[ -31   -5 -165 -232 -147 -336  382 -462  238  -54   46  148   70  215
  298   17  384  792  358   35  129  -14  164   62  309  359 -668 -169
   -4  374    7  620   23  147 -499]	<147>
[  25  373 -102   20  119  242    0 -236  281    5   -8  281   13   22
  131 -190  154  -93   67 -128 -251 -137   32   39   26  -63   23 -118
  126   47   16  -44   44  -84 -163]	<147>
[ -43   68  -62   45   85  -62  140 -203  200  -24  105  305   81   42
   69 -161  -56  108 -226 -263 -231   -9  131  -97 -289   44  -51   18
  -36  158   10  101  100  -93 -364]	<45>
[ 151  200  -41  150  246   31  -38  -55   96    9  -18  110  -80  -30
  -58  -78   15 -196 -167  -82 -171   51  -72  -70 -301 -168  165  146
   55    3    5    3  -39  -26  -56]	<147>
[ -96  121   39   41 -290 -142  -77  -57  632 -140 -152 -394   18  180
  148  242  121  406 -529 -259  173   93  163 -345  251  355   30    4
  -15  385   67  190  116  267  -13]	<147>
[-472  151   72  -43 -244   13  124 -484 -291 -127  197  600   74   50
  289  159 -468  352  168 -212  304  260 -189  166  344   53 -304 -183
   79  204 -145   88  482  325  124]	<126>
[ -20  178 -152  -50   94  119  -42 -115  164   23  -71   39  -51  124
   73  -97   67  -25 -113 -105 -230  -28   31  -93   -2  -47  -15 -110
   89   36  -28  -42   91   35  -99]	<40>
[ -46  141  -64 -174   37   -7   40 -243   -9  270  -14  183  129  189
   96 -130   81  -47   50 -108 -127    3   19  -64   27   -3  -45  -58
   57   42  100 -194  145  -13  -17]	<40>
[ -25  128 -121    3   15   52   48 -206  341  -20  -30  250   24   51
   26  -26   72   22  -78 -157 -141   50    8    0   37  -96  -23  -13
   44  155   -7   94  168  -66 -109]	<147>
[-194 -108    2 -208 -406 -372  173 -618 -143  -87  -73   -8  260 -125
  221   28 -471  439  265  -41  568  -58  122  157  743  112 -294 -326
 -161 -148    9  180  429 -130  -95]	<126>
[-454   15  129 -202 -307 -127 -303   77  124  160 -181 -139  416  212
  373    2 -500  214 -504 -326   21   12  126 -190  276  523 -187 -431
  260  188  482 -293  338  215  406]	<147>
[  78   13  -86 -109   84  123  222 -142 -145  106   12 -125 -113 -108
 -194 -102  338    0  162  371  -32 -200   21  -35   81 -207   62   35
  102 -246   25    0  -45  261 -253]	<117>
[-373  227 -228 -390    2  158  -12  267 -459   19  -54  138  -92  203
  294  -73   72  313 -466  -24    2 -244  -40 -454   26  311  -81 -257
 -206  262  667  449  137  758  314]	<117>
[ 104  226 -102  146  241  -58   67  -61   37  104  127  406 -141 -160
 -272 -175  293 -171   69  123 -129 -104  -25  -43 -155 -313   65   -8
  -39   29   36  203  -69  -47 -245]	<91>
[ -64  188 -126 -122   93   81  104 -130  240  156  -75  258  104   96
  217 -198   43   18   17 -150 -178  -96   68   49   74   44  -25  -75
  128   93  -27  -13  134   26 -105]	<91>
[-235  518  -10  -59 -178   77   85  109  899 -335 -133   39  -45  264
  249 -232  532  405   21 -105 -158 -479  392    9  341  213 -136 -320
   78  512   67  643  -66  148 -179]	<117>
[-374 -201  -25 -271 -249 -220  279  -70    1   94   -2   71   -7  170
    3  296 -108  724  -19  -61  220  302  106 -188  473    0 -563  -12
   65  442  160  330  257  200 -265]	<147>
[ 133  228 -134   31  186   66  -16  -44   37   -9   44  136    3  -90
   52 -210  178  -38  -25   33 -154 -126  -97  -37 -167   15  -18  -70
  -40  -14  -57  156  -10  -33 -199]	<117>
[  24   64 -202   51  -98 -114  405   74  626 -122  109 -139  175  392
  139  -98   73  560 -244 -178 -126 -115  259  -89 -102   41  251   79
 -281  469  -37  431   58  103 -286]	<40>
[ 141  120 -178   62  171  -13   84 -139  271    2   42  344   42 -191
   99 -169   78   15   16 -108  -94 -117   -6   66  -32   -9   -9  -76
 -137   -9  -29  210  146 -199 -217]	<95>
[  11  303 -143  -59   92  -12   58 -337  177  153   55  199   63   80
   77 -158   60   71   13 -111 -175   63  -62  -74   94  -44 -110  -37
   70  101  -72  -57  163 -169 -256]	<40>
[  84 -270  -80   63  163 -559  -44  157 -452  328   86  203  187 -351
 -482  211 -141 -273  -24  155  149  248 -111  -33  239 -178 -176  -14
  -69 -111  -15  -78  -54 -459   61]	<117>
[ 117  238 -216   37   92  169  109 -222  233  -93   91  245  108   63
  124 -281  241   -1  103 -100 -271 -186   -6   69 -122  -16   62 -127
 -118   85 -108  162  -15  -60 -231]	<95>
[-124  -71  -33 -127   49  192   94  257 -272  101  153  218  -33   77
  125   32  259   57  183  222  -46 -334 -147  189   28   61  213 -345
 -356   78 -215   14 -123  285 -200]	<45>
[-317 -339   57 -308 -321   68  185   72  268 -125 -225 -179  206  338
  262   61 -150  184 -287 -321 -166 -295  266   61  104  635 -121 -241
  -27  159   21 -148   33  232   47]	<126>
[  10  330   -7  122  178  162  -49  -99   -8  205 -149  336   27  181
  -13  -77  -41 -152  -95  -61 -170  -53  -17 -101  -48 -154  -19  -74
  188   53  124 -237  164   61  -89]	<45>
[  -7  293 -191 -105  155  134  128 -151  128   56  113  194  -12  180
  119 -282  195   12   20  -91 -351 -274   37   43 -155  163  -22 -128
   63  120  -63   79 -139  129 -226]	<95>
[ -59 -202   69  -91 -294  -33 -246  338  304 -167 -377 -160 -120 -122
 -145  166  517   60  170  453  260 -162  -92  140  531   31  -64 -357
    2   86  127  237  219   19  446]	<40>
[ 129  283  -43  100    3  227    9 -219  469 -131  -68  120  141  124
  124 -145  148  -83   90 -210 -185  -60   82  110  -67  -39  106  -66
  105   81   20  -78   96  -62  -20]	<147>
[-154 -110 -261 -174 -313 -546   37 -192  276  123   29  207  227  255
  -64  233   70  311 -236   63  150  280    7   12  566  271 -376  -83
   84  305  -62  420  350  -77  -35]	<91>
[ 209  -99   -7 -124  -39  378   14  355  128  189 -321 -414   81   10
  255   33  212  -59  174   66  -59 -259  -86 -137  370  296 -159 -331
  -40 -140  151 -251   79   75   91]	<126>
[-114    8  -62  -48   36  -74  270 -134  267  -62   46  139   55  227
  100   30   39  200  -34 -124 -193   26  159   58 -123  104 -146   96
  118  119 -284  -65 -139  122 -359]	<45>
[ 327    9   -5   20  230  168  357 -447  -18   14  -29 -232 -331  -55
  180  -47   28   38  701  206  -26 -255 -163  374  -62  -86 -128  110
  329 -150 -162   60 -237  -59  -43]	<67>
[ 128  101  -40   26 -138 -155   -9  -11  801 -437   10 -117   47 -363
 -340  -29  621  133    2  -35  220 -102  165  -42   89 -333  221  -30
 -367  176  344  528  181 -203  271]	<45>
[  44  235  -59  -17  166   79   77 -120  189  239   49  102  -39  160
  105  -97  114  -38  -10 -112 -180  -52  -69  -67 -128  -39  116   38
   15  157   11  -77   56    3  -70]	<67>
[-176 -329  147 -185  -99 -143  118  488 -176  -56 -272 -120 -139  461
 -307  383  207  -28  -72  223  -12   54   45  -42   99 -130 -160   34
    1  248   17  165   83  145  199]	<67>
[-144 -128  142  -82  -54  286  426 -294  -48 -120  -21  -41  -68  195
  327  159  -82  391  355  -59   -8  -37  270  150   63  -33 -138  146
  416   75  271   40   30  200   92]	<126>
[ 158   93 -213    9   55   20   -7  -63  484  -97   34  163  139 -149
  -30 -214  358 -110  -73  -28 -172 -230   26   21 -142 -105  194 -110
 -247  -33  -90  192   41 -229 -163]	<95>
[  90  413 -230   33  278  185   24 -162  119  229  112  383   66   93
   35 -354   48 -152  -69 -151 -365 -154    3    9 -126 -127  129  -35
   33  103   34    5  100 -153 -167]	<45>
[  -7  169   17 -325 -427   10  -87 -394  230   74 -233 -298  272  400
  263 -120   72  -15   59 -143   77  -50  -25 -125  494  263 -109 -189
  -35   64   23 -151  455 -276  159]	<45>
[   3  304  -54   11  164  -26  -41 -311  107  209   -2  316   32   26
   64 -185  -63 -126   83 -208 -121   22   80   52   29  -51  -75  -59
  215   12   70  -79  134 -111  -32]	<126>
[ -40  112  -50  -44  -57  -22   45 -166  325   10  -82  161   54  246
  139  -75   62   97  -97 -207 -119    6  134  -98 -117   77 -113  -40
   89  182  127  131  168   33  -79]	<126>
[  62  173  -27   82  158    0 -111  -66   77   97  -92  293    3  -19
  -91 -127   76 -249   16  -27 -151  -93   12   22  -83 -170   52 -176
   54  -22  167   -6   88 -144  -32]	<126>
[  -2  375 -131   91   16  216  -23 -424  290  135  122  431   86  225
  117 -281  162   15   61 -234 -257   69   26   -9    3 -197   56  -34
   14  265 -155   41  289 -195 -314]	<45>
[ -92  178  -43  -48   56   98   87 -150  211  109  -15  198   82  103
  194  -92   37   47   29 -112 -179 -136   16   13  -15   63  -16 -214
  102  115   40 -122   76   90 -174]	<67>
[ -46  178  -78   13   59  100   39 -208  180   -4   24  318   75  176
   88 -150   67  -35   32 -127 -274  -75   19   57  -86  -29  -35 -185
   16   97  -42  -68   91  -61 -265]	<45>
[ 190   71   72  -85 -209  235   24 -101  121  -36 -240 -329  197   51
  445 -294 -182  -81  212 -291   40 -185   13   92  250  702 -147 -256
  132  -96  314 -214  243  219  488]	<147>
[  72  258  -75   -7  -24  264   43   36  593  -52 -132   -1   88  213
  222 -197  345   76  -37 -104 -255 -277  200  -43  -41   79   37 -172
   99  139   51   92   88  121 -141]	<40>
[  56  268 -148   35  189   92  -71    0  182  148  -17  195 -100   24
  -78 -114  195 -146  -87  -22 -185  -32    1  -63  -16 -211  122   40
   72   94 -110   23   81 -119   -9]	<40>
[ 130  109 -134   12   59  -34  168 -141   68   22  -36  218   52  143
  178 -179  149    0  164  -57 -142  -77   96  -16 -116  133  -93 -105
   10   47  -12   89  -78   94 -249]	<147>
[  39 -368 -122 -298 -526  327   28  267  488  -66 -555 -119  191  361
  209  191  273   95  152   67  233 -100  249   -7  556  -70  -41 -206
 -157  -34  453  199  600   44  324]	<126>
[-101 -126 -127 -118 -304  141  351  -32  180  -61  -46  210   28   54
   65  -21  188  501  -11   88   85   19   38 -143  224   38 -140   75
  -77  372  249  458  330  111 -229]	<67>
[  19  353 -122   13   -5  235   58 -112  321   37   55  272  193  172
  126 -272  252  -13   21  -47 -247 -211  -33   24  -24   36  149 -201
   -7  137   68   -3  154  107 -110]	<95>
[ -85  239 -103   -5  145   68   74 -183  131  172   93  454   19  103
   88 -166   72 -135   96  -78 -281 -197   74  147  -64   13    3 -176
  181   77 -141  -97  -67   15 -189]	<147>
[  33 -103  275 -277   -6 -268 -113 -195  -82  165 -164 -275   14 -296
   -6   77  503   33  450  353  266  -76 -216   55  359   74 -113 -217
   48  -73  252 -187  113 -375  334]	<91>
[  67  355  -72   80  203   67  107 -111  109  194   42  203 -133   89
   35 -173   67 -110   88 -110 -141  -22   30  -84  -42 -126   10  165
  146  102 -114   33  -29  -40  -95]	<117>
[-173  148  110 -131  -74   19  257 -258  123 -256 -119   47 -285   39
  165  -66  295  140  428  159   26 -505  139  264  235  248    8 -352
  209  121  120  174 -132  229  115]	<91>
[ -65  -94 -157 -226 -240  426 -159  435  599   42 -514 -186  171  518
  227   47  393  167 -300 -160 -207 -153  212 -345  352 -144  156 -390
 -315  376  295   97  698 -179  154]	<40>
[ 147  146 -252   53   91  -65   85 -268  278   91  111  371  174  -54
  -76 -263  187   10  -11  -14 -174  -62    9   62  -83  -72  -36  -27
 -123   10 -119  108   59 -176 -426]	<45>
[ -78  -75  -92   72 -176   87  689   71  725 -499   42  -30  -15  254
  235  162  241  721  235  103  -33 -111  208  133  206   27  -54   11
 -274  178 -790  155   53  109 -771]	<40>
[  12  183 -136  -14  106   67   65 -222  240   23   87  157   53   76
   57 -146  198  110  -16  -99 -183  -23   20  -45 -115 -106   -5   18
  -70  105 -156   56   90 -133 -275]	<117>
[ -31   44 -150    8   88   25  263  -13  214  -12   40  200   63  142
  188 -140  -37  196  -46  -50 -229 -111  114    1 -171   61  -10  -90
   26   73 -128   56   10   90 -441]	<91>
[  91  294 -138   61  258  -13  102 -172  205   34   71  339  -37  -11
  118 -181  245   66   58  -58 -240 -107   66   35 -107  -14  -45 -124
   97  138   31  233   16   -1 -274]	<40>
[-305  -94  233  -58 -298  144  212 -180 -357 -428  186 -104   45  146
  281 -110   80  256  401   74   40 -385  -92  156  -67  362  197 -438
 -424  100 -152 -214 -175  166   65]	<117>
[  -2   36  -10   43  166  -59  200 -211   43  112   39  242  -22  -62
  164  -70  -40  207  102  -46  -68  -19   37   15   23   33 -187  -52
  111   34  -24   83  163   -8 -301]	<95>
[-128  217 -176 -347 -145  -90  193 -355  105  181   42  259   35 -239
 -144 -261   61   39  136   17  109 -227 -247   94  636    2 -171 -141
  -75  194  190  377  445 -140  329]	<40>
[-118  -97  -58 -347 -539  298  -69  170  732 -394 -598 -472  284  712
  329  127  603  317 -224   84 -130 -304  304 -268   77   41   41 -468
   68  290  494  283  310  315   81]	<91>
[-284   61  -44  -70 -196  175 -251 -286  -16  -39   16  325  248  184
  190  -60 -156  -64 -250 -232 -107 -110   83   87   38   72   -1 -252
   62   76  202  -15  237   47  257]	<45>
[ -13  216 -150   -1   69  110  156  -99  236   62    3  314   26  122
   77 -175   13  123  -19 -137 -210   -2  114  -14   -5  -94  -96   11
  138  179    7  158  131   17 -298]	<40>
